Below is a small trained network, with its code and all its weights. Each question gives an input and a target symbol and asks what happens when units are switched off, that is, made to give their printed mean instead of their output.

import numpy as np


def w(rows, s, z=0):
    codes = np.array(rows[::2]) - 128.0
    scale = np.full(codes.shape[1], s)
    scale[-1] = z or s
    return codes * scale


def norm(h):
    return h / np.sqrt((h * h).mean(-1, keepdims=True) + 1e-5)


def f(y):
    return np.maximum(y, 0)


def softmax(a):
    e = np.exp(a - a.max(-1, keepdims=True))
    return e / e.sum(-1, keepdims=True)


def log_softmax(a):
    a = a - a.max(-1, keepdims=True)
    return a - np.log(np.exp(a).sum(-1, keepdims=True))


def net(x, mask):
    ids = ['ΓΛΣΦαβδεζηθμξπτψ'.index(c) for c in x.split()]
    T = len(ids)
    res = E[ids] + P[:T]
    u = 0
    for l in range(3):
        r = norm(res)
        for j in range(3):
            rows = slice(2 * j, 2 * j + 2)
            q, k, v = (r @ M[l][rows].T for M in (Q, K, V))
            z = softmax(np.where(np.tri(T) > 0, q @ k.T / 2**0.5, -1e9)) @ v
            o = O[l][rows]
            res = res + np.where(mask[u + j], z, o[:, -1]) @ o[:, :-1]
        u += 3
        y = f(norm(res) @ A[l][:, :-1].T + A[l][:, -1])
        res = res + np.where(mask[u : u + 4], y, B[l][:, -1]) @ B[l][:, :-1]
        u += 4
    return log_softmax(norm(res)[-1] @ U[:, :-1].T + U[:, -1])


Q, K, V, O, A, B = {}, {}, {}, {}, {}, {}
E = w([
[146,130,116,117,158,99],'Γ',
[143,114,116,127,154,119],'Λ',
[148,128,120,116,158,101],'Σ',
[146,128,118,116,156,100],'Φ',
[124,99,132,161,166,165],'α',
[120,140,150,118,153,103],'β',
[125,120,107,127,182,83],'δ',
[128,135,145,114,127,120],'ε',
[142,143,157,103,122,123],'ζ',
[139,148,162,104,117,124],'η',
[157,119,116,118,87,143],'θ',
[118,153,165,112,83,134],'μ',
[63,157,153,122,121,111],'ξ',
[93,122,88,149,70,136],'π',
[114,144,253,93,160,120],'τ',
[189,121,218,74,146,142],'ψ',
],0.019)
P = w([
[182,137,210,222,125,13],'0',
[155,227,92,143,124,170],'1',
[149,87,230,160,101,50],'2',
[140,207,101,114,128,183],'3',
[134,53,209,133,105,77],'4',
[131,194,113,92,135,191],'5',
[120,36,191,115,111,85],'6',
[122,185,106,76,142,200],'7',
[108,22,174,92,110,92],'8',
[112,169,86,51,149,211],'9',
[94,13,151,63,106,96],'10',
[117,167,88,32,169,218],'11',
[80,6,136,31,100,98],'12',
],0.011)
Q[0] = w([
[254,136,150,60,199,163],'0.h0',
[33,182,142,155,226,201],'0.h0',
[93,124,180,191,109,235],'0.h1',
[72,115,87,162,91,123],'0.h1',
[112,137,123,164,136,138],'0.h2',
[102,125,144,148,107,143],'0.h2',
],0.0089)
K[0] = w([
[247,128,177,99,164,137],'0.h0',
[58,137,189,211,190,142],'0.h0',
[105,162,99,151,147,165],'0.h1',
[103,149,86,158,87,117],'0.h1',
[131,117,137,110,114,126],'0.h2',
[135,113,128,107,140,132],'0.h2',
],0.013)
V[0] = w([
[151,160,119,122,116,131],'0.h0',
[145,138,164,221,214,239],'0.h0',
[117,96,152,157,77,149],'0.h1',
[119,191,81,83,172,200],'0.h1',
[152,25,191,116,110,112],'0.h2',
[67,69,57,3,169,190],'0.h2',
],0.0056)
O[0] = w([
[122,118,157,147,112,118,121],'0.h0',
[90,86,123,156,109,231,176],'0.h0',
[141,131,131,126,128,166,134],'0.h1',
[160,167,110,74,123,69,104],'0.h1',
[138,130,131,105,117,68,159],'0.h2',
[86,92,95,2,132,153,4],'0.h2',
],0.0079,0.0038)
A[0] = w([
[154,160,77,108,44,153,2],'0.n0',
[189,254,90,102,187,117,111],'0.n1',
[144,126,46,109,222,173,25],'0.n2',
[108,7,153,153,98,127,113],'0.n3',
],0.0063,0.0041)
B[0] = w([
[128,182,111,95,192,129,146],'0.n0',
[89,86,132,155,106,254,192],'0.n1',
[147,130,180,180,162,162,175],'0.n2',
[110,61,132,113,67,100,253],'0.n3',
],0.0084,0.0043)
Q[1] = w([
[157,23,159,99,222,69],'1.h0',
[113,171,65,169,6,31],'1.h0',
[187,89,201,94,212,94],'1.h1',
[108,101,76,124,161,232],'1.h1',
[92,124,59,160,79,172],'1.h2',
[108,104,94,164,93,229],'1.h2',
],0.014)
K[1] = w([
[150,78,145,148,183,169],'1.h0',
[161,150,149,252,133,115],'1.h0',
[158,116,155,150,187,165],'1.h1',
[98,112,101,45,122,129],'1.h1',
[86,71,125,133,97,106],'1.h2',
[97,65,139,19,133,91],'1.h2',
],0.021)
V[1] = w([
[253,155,179,77,27,161],'1.h0',
[243,77,40,132,147,125],'1.h0',
[180,83,224,129,194,142],'1.h1',
[188,97,86,131,77,176],'1.h1',
[107,54,155,114,44,82],'1.h2',
[63,169,139,133,36,130],'1.h2',
],0.0076)
O[1] = w([
[255,201,67,70,99,77,153],'1.h0',
[220,22,63,165,47,114,67],'1.h0',
[173,82,166,64,177,87,195],'1.h1',
[189,107,130,129,84,156,165],'1.h1',
[170,140,138,159,37,195,254],'1.h2',
[78,186,100,111,73,117,148],'1.h2',
],0.0073,0.004)
A[1] = w([
[136,187,62,144,185,137,111],'1.n0',
[127,193,85,124,100,151,2],'1.n1',
[155,107,124,144,59,150,68],'1.n2',
[117,118,160,123,95,3,132],'1.n3',
],0.016,0.0043)
B[1] = w([
[155,226,188,96,10,167,160],'1.n0',
[214,162,129,248,227,174,176],'1.n1',
[119,35,217,119,33,97,198],'1.n2',
[148,10,95,197,254,205,254],'1.n3',
],0.0073,0.0093)
Q[2] = w([
[124,141,235,104,122,77],'2.h0',
[142,143,139,102,161,231],'2.h0',
[136,140,206,95,41,251],'2.h1',
[103,74,118,155,167,52],'2.h1',
[132,118,211,90,168,97],'2.h2',
[62,179,142,93,90,131],'2.h2',
],0.019)
K[2] = w([
[144,156,92,16,162,158],'2.h0',
[80,85,111,71,140,54],'2.h0',
[93,90,98,40,108,122],'2.h1',
[152,144,146,214,106,142],'2.h1',
[120,125,250,136,152,101],'2.h2',
[126,182,164,87,98,201],'2.h2',
],0.017)
V[2] = w([
[93,67,118,80,115,15],'2.h0',
[92,176,56,91,103,159],'2.h0',
[1,143,171,148,127,97],'2.h1',
[167,131,228,40,170,84],'2.h1',
[121,146,73,22,95,73],'2.h2',
[127,93,52,129,103,171],'2.h2',
],0.0097)
O[2] = w([
[164,160,100,254,132,63,101],'2.h0',
[134,192,147,136,60,197,41],'2.h0',
[139,110,249,196,119,85,110],'2.h1',
[87,173,147,19,96,40,120],'2.h1',
[181,137,192,222,103,153,8],'2.h2',
[122,163,183,117,118,75,122],'2.h2',
],0.0093,0.015)
A[2] = w([
[92,144,246,72,54,67,95],'2.n0',
[104,91,126,238,200,65,123],'2.n1',
[87,144,70,249,54,190,1],'2.n2',
[125,138,106,89,187,170,14],'2.n3',
],0.014,0.0098)
B[2] = w([
[145,185,83,194,55,20,171],'2.n0',
[158,135,64,112,208,59,253],'2.n1',
[64,107,14,250,57,188,183],'2.n2',
[136,108,204,168,78,83,155],'2.n3',
],0.017,0.0074)
U = w([
[116,138,129,135,115,129,60],'Γ',
[122,131,131,128,116,136,72],'Λ',
[122,135,134,129,115,132,52],'Σ',
[63,74,107,94,52,69,94],'Φ',
[82,43,144,93,162,210,72],'α',
[69,116,190,156,125,121,96],'β',
[150,113,96,157,204,71,188],'δ',
[137,96,213,212,108,108,134],'ε',
[173,132,177,137,112,127,153],'ζ',
[169,150,182,133,121,139,176],'η',
[249,108,75,119,80,156,2],'θ',
[167,204,129,110,157,189,174],'μ',
[48,192,168,119,169,185,194],'ξ',
[88,138,73,211,90,166,178],'π',
[119,189,127,159,90,37,177],'τ',
[93,201,66,26,117,138,91],'ψ',
],0.013,0.0045)

Each question gives the input, a string of symbols that net reads in full, and the target symbol t.
The units are the heads (2 rows each of Q, K, V and O) and the neurons (one row each of A and B). Each row of codes is followed by its name. A weight is (code - 128) times the scale printed after its matrix; where a second scale follows, it is the last column's (O, A, B and U).
mask holds one flag per unit, layer by layer, with each layer's heads first. A switched-off unit (its flag False) gives its mean, the last column of its rows in O or B, instead of its output. The means were averaged over made-up inputs and are rounded, as every weight is.
A unit's drop is (log p(t) with every unit on - log p(t) with that unit switched off) / (log p(t) with every unit on - log p(t) with every unit switched off).
The circuit of an input: a set's keep is (log p(t) with only the set's units on - log p(t) with every unit switched off) / (log p(t) with every unit on - log p(t) with every unit switched off). Starting from the 12 units with the biggest drops (on a tie, the unit counted first), units are removed one at a time, each time the one whose removal leaves the highest keep (on an exact tie, the one counted first), for as long as the keep stays at least 0.8.
units of the circuit, in order: the units of the circuit, biggest drop first
most important unit: the unit with the biggest drop
top k neurons in layer l: the k neurons of layer l with the biggest drops, biggest first
heads that matter: for each layer, one digit per head in row order, 1 if its drop is at least 0.15 and else 0, layers parted by /
input Λ Λ α α π ε π Σ Φ ε, target ε: most important unit => 2.n3
input α α α ε α δ ξ α, target ξ: units of the circuit, in order => [1.n3; 1.h0; 2.n1]
input Λ Σ π π α π π ξ π τ, target τ: units of the circuit, in order => [2.n0; 1.n3]
input π μ ε ξ α α, target ξ: units of the circuit, in order => [1.h0; 1.n3]
input π β π π ξ δ Σ α α α π θ, target π: heads that matter => 000 / 010 / 100
input θ α α π α α Σ π, target π: units of the circuit, in order => [1.h1; 2.n2]
input α π α, target α: heads that matter => 101 / 010 / 100
input α μ α α, target μ: units of the circuit, in order => [1.h0; 1.n0]
input Σ α α ε θ α ζ μ α α Φ Λ, target α: top 3 neurons in layer 2 => [2.n1; 2.n0; 2.n2]
input μ π δ α α τ Λ Φ, target τ: heads that matter => 000 / 001 / 010
input Λ θ α α α Γ Σ ξ α, target Φ: heads that matter => 100 / 001 / 000
input Φ α ξ α π θ α α ψ π δ ζ τ, target δ: heads that matter => 000 / 001 / 100
input π Λ α α α ε α Φ, target ε: heads that matter => 000 / 100 / 100
input α Φ ε π θ ζ, target π: most important unit => 1.h2
input τ α π μ, target π: heads that matter => 000 / 001 / 000
input Λ α α π τ ξ, target τ: heads that matter => 000 / 000 / 010
input ε α α α τ α, target τ: units of the circuit, in order => [2.h1; 2.n0; 1.h0; 1.n0]
input θ Λ α ξ ξ δ μ η, target μ: heads that matter => 001 / 100 / 000
input π Λ α α τ π, target τ: heads that matter => 000 / 000 / 010
input θ θ β Φ α θ, target θ: units of the circuit, in order => [1.h0; 2.n1]
input π π θ Λ, target π: heads that matter => 000 / 010 / 000
input α Σ Σ β α μ π, target δ: units of the circuit, in order => [0.h0; 1.n3; 2.n1]
input π Λ Λ, target α: heads that matter => 110 / 000 / 100
input Σ β π Λ π δ α α θ δ, target θ: top 2 neurons in layer 2 => [2.n1; 2.n2]
input α π α τ π α Λ α π α Λ μ, target μ: most important unit => 0.h2
